Below are the code and all the weights of a small trained network. Each question names an input and a class and asks about switching units off, where a switched-off unit gives its printed mean instead of its output.

import numpy as np


def w(rows, s, z=0):
    codes = np.array(rows[::2]) - 128.0
    scale = np.full(codes.shape[1], s)
    scale[-1] = z or s
    return codes * scale


def f(y):
    return np.maximum(y, 0)


def log_softmax(a):
    a = a - a.max(-1, keepdims=True)
    return a - np.log(np.exp(a).sum(-1, keepdims=True))


def net(x, mask):
    res = np.array(x, float).reshape(1, 5) / 4 @ E
    y = f(res @ A[0][:, :-1].T + A[0][:, -1])
    res = res + np.where(mask, y, B[0][:, -1]) @ B[0][:, :-1]
    return log_softmax(res[-1] @ U[:, :-1].T + U[:, -1])


A, B = {}, {}
E = w([
[18,78,7],'x0',
[238,25,58],'x1',
[63,154,154],'x2',
[167,83,137],'x3',
[189,216,2],'x4',
],0.0066)
A[0] = w([
[73,123,127,173],'n1',
[46,80,119,177],'n2',
[71,85,149,136],'n3',
[145,5,64,127],'n4',
[168,104,201,90],'n5',
[124,200,74,254],'n6',
[149,81,76,171],'n7',
[57,207,114,208],'n8',
[205,142,130,167],'n9',
[47,67,200,142],'n10',
[82,132,106,164],'n11',
[89,123,180,124],'n12',
[160,208,159,115],'n13',
[171,168,176,107],'n14',
[122,64,216,174],'n15',
[55,119,102,153],'n16',
[173,170,198,127],'n17',
[74,118,101,201],'n18',
[182,173,166,131],'n19',
[212,50,144,81],'n20',
[90,95,142,119],'n21',
[164,67,119,104],'n22',
[232,79,96,149],'n23',
[140,129,166,38],'n24',
[96,90,101,76],'n25',
[129,214,99,114],'n26',
[88,105,122,105],'n27',
[136,121,31,185],'n28',
[43,99,109,245],'n29',
[59,64,147,103],'n30',
],0.013,0.0047)
B[0] = w([
[156,129,127,188],'n1',
[169,135,121,219],'n2',
[160,136,166,197],'n3',
[176,88,148,233],'n4',
[102,153,174,199],'n5',
[151,150,20,224],'n6',
[167,78,86,195],'n7',
[152,157,70,232],'n8',
[98,109,113,198],'n9',
[169,161,142,254],'n10',
[167,153,117,179],'n11',
[131,130,144,193],'n12',
[83,115,92,188],'n13',
[75,141,137,185],'n14',
[107,125,178,247],'n15',
[172,146,110,199],'n16',
[62,145,135,208],'n17',
[187,162,144,198],'n18',
[82,120,147,191],'n19',
[122,108,121,213],'n20',
[154,135,148,172],'n21',
[111,68,136,180],'n22',
[112,96,130,231],'n23',
[103,138,135,147],'n24',
[123,127,138,161],'n25',
[87,104,5,184],'n26',
[124,141,141,161],'n27',
[139,117,100,216],'n28',
[177,139,136,236],'n29',
[160,103,167,204],'n30',
],0.011,0.0096)
U = w([
[50,111,50,76],'0',
[173,129,54,122],'1',
[112,95,87,224],'2',
[156,115,179,25],'3',
[129,10,109,121],'4',
[174,195,80,93],'5',
[22,133,168,255],'6',
],0.011,0.0034)

Each question gives the input, the list of numbers given to net, and the class t.
The units are the neurons (one row each of A and B). Each row of codes is followed by its name. A weight is (code - 128) times the scale printed after its matrix; where a second scale follows, it is the last column's (A, B and U).
mask holds one flag per neuron, in row order. A switched-off neuron (its flag False) gives its mean, the last column of its row in B, instead of its output. The means were averaged over made-up inputs and are rounded, as every weight is.
A unit's drop is (log p(t) with every unit on - log p(t) with that unit switched off) / (log p(t) with every unit on - log p(t) with every unit switched off).
The circuit of an input: a set's keep is (log p(t) with only the set's units on - log p(t) with every unit switched off) / (log p(t) with every unit on - log p(t) with every unit switched off). Starting from the 12 units with the biggest drops (on a tie, the unit counted first), units are removed one at a time, each time the one whose removal leaves the highest keep (on an exact tie, the one counted first), for as long as the keep stays at least 0.8.
circuit, biggest first: the units of the circuit, biggest drop first
most important unit: the unit with the biggest drop
k most important neurons: the k neurons with the biggest drops, biggest first
drop of u: that unit's drop, to one decimal
input [2,-2,-3,4,7], class 0: circuit, biggest first : n10, n26
input [-2,3,-4,-3,4], class 4: 2 most important neurons : n8, n23
input [0,-5,-5,8,-8], class 3: most important unit : n10
input [-2,-8,2,-3,8], class 0: circuit, biggest first : n26, n13
input [2,-7,8,2,-7], class 3: circuit, biggest first : n30, n3
input [-5,8,5,2,-6], class 6: 2 most important neurons : n5, n15
input [7,-1,-4,-4,-7], class 3: 2 most important neurons : n6, n30
input [8,3,3,2,-2], class 1: drop of n6 : -0.1
input [-3,4,8,3,-6], class 3: drop of n10 : 0.3
input [-1,-2,7,7,3], class 0: drop of n17 : -0.1
